In the rows, zero is written as 128.
Each row of numbers stands for one object and depends on some of the facts below. Use the named rows to name the rest.

Some rows with their names:
lerenos: [115 224 123 126 107  80 114 139 108 101 180 122 128 115  95 123  96  83
 129 113 130 128 129 143 122 172 140 165 115 138  83 127 117 120 124 118
 153  92 146 118 187 153  96  98 130 111  74 116  90  80 110 103 129 117
 111 151  92  95 103  67 174 133 123 158  86 148  67 158  71 115 101 121
 111  82 165]
kapas: [140 145 122 118 152 134 143 157 110 113 120 126  85 143 126 140 124 126
 160 129  92  98  83 139 119 129 114 139 129 114 105 126 105 144 152 122
 123  67 138 166 145 141 131  97 148 133  99 148 127  95 137  90 144 133
 113 135 142 112 127 157 121 127 119 173  96 147 115 133 152 121  90 120
 121 115 142]
teklasu: [131 157 131 127 136 119 133 149 108 131 152 114 125 109 124 147 126  87
 152 128 130 100 104 152  93 140 108 129 130 115 114 145 109 130 134 124
 129  84 127 131 140 151 126  83 140 114 122 135  95  51 114  75 162 150
 121 113 125 108 118 131 155 141 106 165 145 161 141 139 100 113 110 129
 115 112 149]
tromi: [110 141  90 134  70 150 132 111 128 146 133 125 123 124 131 166 157  92
 118 158 141 142 105  89  89 158 127 146 109  86 137 149 134 120  99 188
  79 112 110  90 128 110 143 112 127 118  94 150 138  83  88 102 145 102
 100 148 135 104 105 128 131 128  68 130 200 154 146 137 101  81 147 136
 162 108 126]
trizal: [117 140  69 113  83 127 105  85 140 132 128 106 146 117 116 155 150  96
 116 155 146 138 124  84  80 175 125 151 123  89 134 115 155 117  88 192
  80 134 113 101 127 100 140 102 135 122  96 145 137  95  96  96 147 108
 106 137 149 118 119 111 130 137  61 125 202 149 124 128 105  90 156 127
 156 115 104]
klunetra: [151 138 130 131 131 114 114 146 101 115 137 112 113 124 125 131 115 121
 151  94 108 100  97 143 110 115 131 142 133 132 112 117 134 125 137 124
 130  84 154 159 153 135 149  98 146 141 106 131 124  93 138 109 149 130
 127 140 130 134 124 137 129 132 119 171  89 136 104 145 146 155  77 113
 117 108 114]
tatan: [161 163 143 129 140 135 138 188 101 103 149 128 121 132 144 133 129 103
 135 142 120 110  95 182 125 123 140 149 139  92 132 129  80 156 170 108
 122 109 141 126 150 142 160  83 134 137 125 139 141  85 138 113 133 146
 134 117 117 122 102 137 132 141  91 155 110 145 121 133 130 141  87 169
 148 126 136]
brevom: [160 149 108 135 109 120 108 159 100 125 164 107 140 107 141 136 147 104
 151 115 117  99 120 144 130 128 119 121 154  99 135 134 122 147 125 139
 150  93 175 145 169 155 102 109 143 112 117 140 125 118 124  70 155 128
 113 105 129 120 117 126 133 147 111 171 131 181 129 121 102 142  65 144
 107 119 125]
kimisis: [142 157 122 176  75 121 108 143 131 174  90 107 113 195 125 139 144  88
 110 129 112 113  82 163 112 124 106 128  93 151 143 152 172  98  97 142
 115 107 140 162 165  96 120 139 116 109 129 118 134 132 138 147 137 110
 160 152 156 186 138 132  75 119 111 117 119  93  86 114 145 153 153  97
 153 107 150]
bufigrin: [152 157  87 132 116  89  97 161 101 102 146 127 131  82 105 125 150 114
 147 116 125 119  97 160 115 119 120 120 184 147 114 162 101 157 156 111
 140 105 143 146 154 147 116 101 165 109 112 118 151  96 139  92 162 163
 103 103 159 150 102 111 136 120  96 158 134 175 138 117 115 143  92 176
 104 134 128]
livu: [167  76 123 113  76  95 125 160 182 128 144  90 113 138 137 139 169 109
 144 164  99 154 130 164  96 146 138 119 166 102 120 150 115 163 109 158
 129 141 155 144 175 144 205 130 101 147 135 142 167 109 111 113  81 105
 153 112 133 187 104 151  98 123 118  91 145 144  89 127  68  88  96 126
 148 145 129]
gevak: [165 138 122 156 130 100 106 156 103 115 122  99 116 126 133 137 112 116
 140  83 128  99 102 150 127 104 128 144 118 150 117 122 137 122 124 123
 118  73 144 163 149 132 167  81 151 142  99 132 101 110 137 123 153 123
 131 140 123 139 100 124 140 136 117 172  88 119 124 148 133 155  80 112
 121 100 109]
druskor: [185 139  98 146 164 114 107 198 131 116 146 125 106 121 129 131 132 149
 156 101 125 115  96 143 133 104 127 160 151 151  92 118 138 139 130 116
  88  78 140 150 149 127 157 104 158 117 127 132 106 100 133 119 136 136
 133 135 117 140 112 112 135 152 102 176  99 137 140 143 143 174  90 106
 134 130 115]
skosu: [167 146 107 134 158 114 103 185 139 126 142 124  91 117 133 147 126 141
 158 110 122 105 111 150 144  99 122 160 140 145  97 117 143 142 124 122
 112  76 139 153 141 143 147  99 152 123 121 131 107 104 116 114 148 134
 136 135 118 140 116 117 142 144 109 169 103 135 128 143 137 147  90 100
 115 124 105]
stuguk: [146 211 136 155  78 127  98 113 150 152 172 133  94 123 112 142 125 125
 192 143 117 196 162 114 139 191 133 178  99 111  99 223 110 128 146 137
 126 189 132 152 163 176 101 108 103 117 128 115 119 180 169 109 129  80
 141 125 145  88 127  95 149 121 125  48 102 170  65 147  84 124 113  80
 203  92 108]
gufar: [149 154 106 130 148 108 106 143 105 102 147 104 149 111 118 141 128 107
 147 124 112  92 112 160 121 137 115 143 156 117 121 111 127 143 127 129
 132 105 152 156 149 153 113  85 152 115 104 125 115  92 126  89 174 156
 117 102 130 131 131 125 133 141 103 157 135 168 107 134 115 121  95 145
  98 115 118]

There are 4 kinds of fact about the objects: π, γ, η, Ψ.
dremimin -π-> bifi; gevak -π-> livu; kimisis -π-> desor
klafin -π-> flofla; lerenos -π-> zodidi; nodrun -π-> zodidi
puva -π-> vulovir; rova -π-> pliplek; sases -π-> dibrode
skofo -π-> bifi; stuguk -π-> zodidi; tregam -π-> pasus
bifi -γ-> 928; bolel -γ-> 743; brevom -γ-> 712
brustabrol -γ-> 743; bufigrin -γ-> 712; bula -γ-> 225
buvu -γ-> 928; defa -γ-> 928; desor -γ-> 225
dibrode -γ-> 743; dregum -γ-> 225; dremimin -γ-> 225
druskor -γ-> 743; flebrur -γ-> 712; flofla -γ-> 514
gaskor -γ-> 225; gegrol -γ-> 338; gevak -γ-> 338
gotem -γ-> 225; grebrenu -γ-> 712; gufar -γ-> 514
kapas -γ-> 928; kekobril -γ-> 514; kimisis -γ-> 338
klafin -γ-> 928; klovun -γ-> 514; klunetra -γ-> 338
lebok -γ-> 338; lerenos -γ-> 338; livu -γ-> 712
nodrun -γ-> 225; nomapa -γ-> 712; pasus -γ-> 225
pivigrun -γ-> 928; pliplek -γ-> 928; puva -γ-> 514
rova -γ-> 928; salor -γ-> 712; sases -γ-> 514
sidem -γ-> 712; skistu -γ-> 928; skofo -γ-> 712
skosu -γ-> 743; stolak -γ-> 712; stuguk -γ-> 712
stutrum -γ-> 225; tatan -γ-> 928; teklasu -γ-> 928
tolel -γ-> 225; traskil -γ-> 743; tregam -γ-> 338
trizal -γ-> 514; tromi -γ-> 928; tuklos -γ-> 514
velakal -γ-> 928; vifi -γ-> 514; vones -γ-> 338
vuden -γ-> 928; vulovir -γ-> 712; zodidi -γ-> 743
zunevo -γ-> 338; bifi -η-> d; bolel -η-> c
brevom -η-> a; brustabrol -η-> b; bufigrin -η-> a
bula -η-> a; buvu -η-> a; defa -η-> a
desor -η-> a; dibrode -η-> a; dregum -η-> a
dremimin -η-> d; druskor -η-> a; flebrur -η-> a
flofla -η-> e; gaskor -η-> b; gegrol -η-> c
gevak -η-> a; gotem -η-> c; grebrenu -η-> b
gufar -η-> a; kapas -η-> a; kekobril -η-> a
kimisis -η-> e; klafin -η-> e; klovun -η-> a
klunetra -η-> a; lebok -η-> b; lerenos -η-> a
livu -η-> c; nodrun -η-> d; nomapa -η-> d
pasus -η-> b; pivigrun -η-> b; pliplek -η-> a
puva -η-> a; rova -η-> a; salor -η-> a
sases -η-> a; sidem -η-> b; skistu -η-> c
skofo -η-> e; skosu -η-> a; stolak -η-> a
stuguk -η-> b; stutrum -η-> c; tatan -η-> a
teklasu -η-> a; tolel -η-> a; traskil -η-> b
tregam -η-> a; trizal -η-> d; tromi -η-> d
tuklos -η-> a; velakal -η-> a; vifi -η-> a
vones -η-> a; vuden -η-> c; vulovir -η-> b
zodidi -η-> b; zunevo -η-> b; bolel -Ψ-> bifi
brevom -Ψ-> zodidi; brustabrol -Ψ-> desor; bufigrin -Ψ-> desor
bula -Ψ-> pliplek; buvu -Ψ-> nomapa; defa -Ψ-> zodidi
dibrode -Ψ-> pliplek; dregum -Ψ-> bifi; dremimin -Ψ-> zodidi
druskor -Ψ-> pliplek; flebrur -Ψ-> pliplek; flofla -Ψ-> pasus
gaskor -Ψ-> nomapa; gegrol -Ψ-> velakal; gevak -Ψ-> druskor
gotem -Ψ-> tolel; grebrenu -Ψ-> vifi; gufar -Ψ-> desor
kapas -Ψ-> vones; kekobril -Ψ-> velakal; kimisis -Ψ-> pasus
klafin -Ψ-> vifi; klovun -Ψ-> vones; klunetra -Ψ-> pliplek
lebok -Ψ-> vones; lerenos -Ψ-> velakal; livu -Ψ-> vifi
nodrun -Ψ-> zodidi; pasus -Ψ-> pliplek; pivigrun -Ψ-> druskor
puva -Ψ-> tatan; rova -Ψ-> zodidi; salor -Ψ-> druskor
sases -Ψ-> zodidi; sidem -Ψ-> vones; skistu -Ψ-> bifi
skofo -Ψ-> tolel; skosu -Ψ-> druskor; stolak -Ψ-> desor
stuguk -Ψ-> nomapa; stutrum -Ψ-> bifi; tatan -Ψ-> bifi
teklasu -Ψ-> velakal; tolel -Ψ-> bifi; traskil -Ψ-> vulovir
tregam -Ψ-> bufigrin; trizal -Ψ-> velakal; tromi -Ψ-> velakal
tuklos -Ψ-> bufigrin; velakal -Ψ-> desor; vifi -Ψ-> bifi
vones -Ψ-> pliplek; vuden -Ψ-> desor; vulovir -Ψ-> bifi
zodidi -Ψ-> desor; zunevo -Ψ-> bifi

Which object is each row?
[158 161 123 116 143 109 117 154  99 100 129  94 148 132 140 143 110 105
 137 140 121  95 122 181 126 126 128 160 144  91 134  99 123 143 145 118
 119 107 147 151 153 159 147  75 142 147 117 129 123 104 144 110 157 136
 147 101 127 137 126 125 141 138 103 150 116 143  98 114 135 117  93 149
 140 121 108]	puva
[159 140 130 142 167 144 133 188 108 123 134 129  97 125 146 124 125 137
 160 129  96 110  82 135 104 123 116 145 145 127 105 136  98 146 154 117
 113  71 139 163 147 125 154 100 140 114 118 154 128  76 141 108 133 146
 110 147 132 125 109 151 117 137  99 170 111 146 130 144 141 154  92 112
 127 118 139]	pliplek
[149 147 137 139 141 105 128 175  93 132 136 124 126 113 140 155 145 114
 172 125 103  90  95 162 128 128 120 160 136 114 140 145  78 148 138 131
 117  96 159 142 151 171 146  79 137 129 106 142 126  81 123  99 148 132
 119 118 137 108 127 154 154 124  94 146 118 166 102 138 154 129  86 111
 130 102 142]	buvu
[200 146 118 160 140 188 133 115 139 145 173 133  92 157 159 142 113 167
 181 111 100 161 127 112  73 164 143 132 155 142 101 183 141 116 138 118
  90 164 105 169 109 116 146 131  78  96 139 134 138 131 174 136 138 110
 135 133 161 112 141 137  64 123 125 112 137 140 132 144 121 132 124 118
 181 122 107]	pasus
[146 102 113 139  88 113 134 150 188 135 133  78 110 118 105 163 158 105
 145 152  98 141  90 175  99 155 117 107 141 122 104 185 113 144  88 187
 110 137 143 137 164 115 170 115  99 127 128 159 130  99 107 104 111 117
 115 101 118 157 110 163 106 112 122 106 166 167 110 148  55  68  88 132
 130 112 169]	vuden
[138 140  78 126  65 189 159 153 173 136 142 187  96 122 139 155 184 154
  93 139 147 146 121  90 149 159 129 141  95  55 158  95  68 140 115 166
 128 181  84  67 131  82 186 124 125 150 137 119 192  60  88 109 128 118
  79 139 129 119 124 153 102 132  73 121 175 147 106 122 150 134 135 186
 189 103  97]	bifi
[186 163 129 114 110 176 132 110 157 145 181 141 101 138 149 171 119 136
 167 130 106 153 144 165 128 141 144 152 135 107 120 180 165 134 141 109
  97 178 125 114 120 157 138 129 101 126 141 109 147 145 126 153 150 100
 172 100 150 139 123 133  94 138 130  99 135 142 109 145 111 105 122 124
 200 124 100]	traskil
[164 131 114 120 157 126 124 168 129 117 149 129 103 127 131 143 125 140
 173 121  98  96  98 142 127 106 127 159 156 136 101 117 136 164 139 121
 117  78 148 156 144 148 140 118 152 117  99 136 130  91 114 102 142 134
 131 133 133 137 118 133 125 142 110 180 109 142 114 152 144 148  95 101
 112 127 123]	dibrode
[138 160 120 136 102  80 104 127  99 105 134 110 142 103 110 142 124  90
 140  99 121 102  88 171 123 109 135 127 149 142 114 155 136 124 127 124
 136 100 149 150 144 147 125  91 159 120  93 119 137  97 126 126 178 139
 118 115 145 141  99 124 133 116 119 160 107 156 129 139 126 120  85 163
 103 119 128]	tregam
[139 123  73 138  44 115 101 124 125 154 116 128 134 105 139 150 187 115
 146 135 145 137 116  79 110 163 138 168 132 101 175 148 106 139 128 189
  78 147 149 104 153 108 175 108 133 126  97 149 177 119 124  92 121  73
 121 149 175 104 111 120 143 106  49 103 165 158 112 123 148 135 131 109
 189 109 113]	nomapa
[159  94 124 100  94  99 136 165 212 115 144 103 115 141 117 165 159 116
 140 157  95 143 104 194 125 140 149 139 148 100 110 141 135 162  98 164
 107 154 155 127 165 125 196 131  94 137 140 143 146 115 108 135  88  96
 164 103 115 175 120 143 111 136 127 105 139 134  93 142  82  82 101 128
 163 140 137]	bolel
[190 155 132 175 136 191 131 128 145 168 148 130  75 130 154 158 111 151
 173 121 110 162 131 122 109 149 108 134 112 144  97 202 135 109 115 123
  94 128  98 146 109 139 163  99 103 129 135 130 113 149 147 136 174 107
 137 129 147 131  98 152  85 141 125  98 131 154 131 157 101 111 112  97
 178 103 103]	pivigrun
[148 163 123 116 146 105 116 142 113 124 150 101 156 122 107 145 118  97
 144 119 116  90 123 158  92 147 115 144 152 121 119 109 129 123 124 129
 137 103 139 146 138 150 122  83 144 119 116 129 100  72 120  80 162 157
 118 110 128 130 131 111 147 149 102 166 152 165 108 124 104 110 117 129
 104 111 132]	kekobril
[155 145 136 129 135 104 128 166 107  96 155 111 125 152 153 139 134 115
 128 133 126  95 133 160 122 117 152 147 156 106 124 104 110 147 136 107
 124  98 129 141 149 172 145  98 124 123 106 141 137  84 134 107 138 128
 125 114 118 125 137 129 139 125 121 162 111 133 112 116 153 120  84 153
 134 127  95]	dregum
[200 156 131 122  98 184 131 125 135 137 189 147 115 141 163 132 125 128
 171 133 110 176 157 139  90 163 144 128 153 107 136 189 129 134 161 101
 117 185 121 134 126 150 153 128  91 121 154 121 176 136 152 129 132 114
 168 108 167 141 108 136  84 150 109  94 137 157 122 124  95 135 127 137
 198 135 101]	vulovir
[141 164 135 172  81 130 117 165 130 176  99 119 109 196 153 159 157  70
  92 188 123 117 102 199 135 123 111 131  95 115 159 167 143 113 110 132
 108 107 126 129 165 148 119 114 107 120 134 125 154 127 123 140 143 124
 160 124 144 187 123 151  83 119 103  92 137 106  95  96 140 106 160 131
 165 112 154]	klafin
[149 149 113 161  56 134 122 174 172 189 117 154  92 183 127 156 177 130
  78 128 153  90 151 171 167 149  83  93  77 112 156 110 117 119  85 130
 165 168 105 145 180 121 114 160 121 146 175  64 167 116 104  81 129 137
 142 113 144 160 143 126 107 112 128 105 138 117  54  64 137 163 163 168
 195 110 147]	skofo
[168 235  99 157 108 200 118 131 162 128 251 152  99  95 122 122 122 142
 193 150  85 212 146 114 147 184 152 144 151 103  84 208 149 137 109 146
 135 179 150 109 154 149  63 177  73  75 123 118 144 150 136 125 131  98
 136 127  99  89 141  98  79 156 108 104 139 198  85 204  68 139 115 111
 159 103 127]	zodidi
[152 148 118 121 108  99 110 159 103 131 165 116 134 104 128 131 148 100
 152 111 124 101 123 149 119 124 116 132 154 119 127 144 113 146 137 113
 148  95 152 154 160 160 114  93 159 119 111 118 131  93 123  77 159 135
 115 112 141 134 112 119 150 135 111 166 128 172 127 117 103 133  76 141
 108 124 123]	stolak
[183 156 137 124  87 162 118 112 141 149 171 140 103 141 164 160 119 125
 165 140 125 160 167 136 106 149 131 133 135 110 137 191 140 127 145 102
 121 165 114 143 132 168 147 114  98 142 131 109 161 149 135 129 155  92
 164 108 164 152 112 143  99 137 133  83 135 156 107 121  91 111 116 131
 191 122  92]	grebrenu

The same objects again, as new rows of numbers:
Some objects and their rows:
bula: [137 131 133 154 119 145 129 114 128 113 126 118 145 114]
pliplek: [143 132 172 118 131 128 128 114 116  79 177 126 140 103]
pasus: [139 146 138 111 142 136 109 110 131  71 182 136 137 118]
klunetra: [141 128 143 165 112 134 139 118  94 119 121 105 133 119]
dibrode: [129 126 125 147 136 134 126 116 137  96 140 129 143  98]
livu: [ 83  84  90 145 154 135 115 127 103 105 200 219  73 102]
vifi: [109 126 167 109 159 109 120 130 116 123 156 166 109 143]
klafin: [114 154 110 107 124 123 135 140 112 140 163 113  95 148]
brevom: [147 122 111 160 112 155 130 128 147 128  57 133 161 155]
defa: [144 115 143 148 104 143 147 141 149 145  55 135 153 130]
vulovir: [106 140 109 109 183 134  86 113 131  79 182 171 115 161]
puva: [135 117 168 142 115 113 149 136 110 169 102 124 127 118]
tatan: [110 140 151 107 157 126 116 123 132 109 159 158 118 155]
bolel: [ 90  92 104 140 150 143 118 132 119 116 187 213  72 107]
stolak: [143 117 118 152 121 141 136 125 147 132  76 126 151 143]
buvu: [139 123 149 143 129 127 142 131 126 138 109 129 133 115]

Which object is each row?
[155 110 161 149  93 135 157 151 135 166  32 125 153 124]	sases
[151 127 154 166 112 135 140 119  95 142  97 101 143 113]	gevak
[146 138 128 117 134 151 120 127 162 101  83 127 157 161]	bufigrin
[146 112 174 148 117 114 149 131 106 134 118 110 128  84]	klovun
[145 123 110 132 128 142 135 137 164 125  92 123 146 134]	brustabrol
[135 149 131 105 149 145 110 123 152  98 148 140 137 156]	gaskor
[100 157 128 116 157 134 101 109 147 104 160 166 123 169]	tolel
[120 127 119 143 148 122 120 116 103 137 134 146 111 139]	zunevo
[138 141 114 124 102 136 132 131  85 126 160  82 116 134]	kimisis
[ 97  87 125 133 142 127 127 139  99 139 190 210  61  99]	skistu

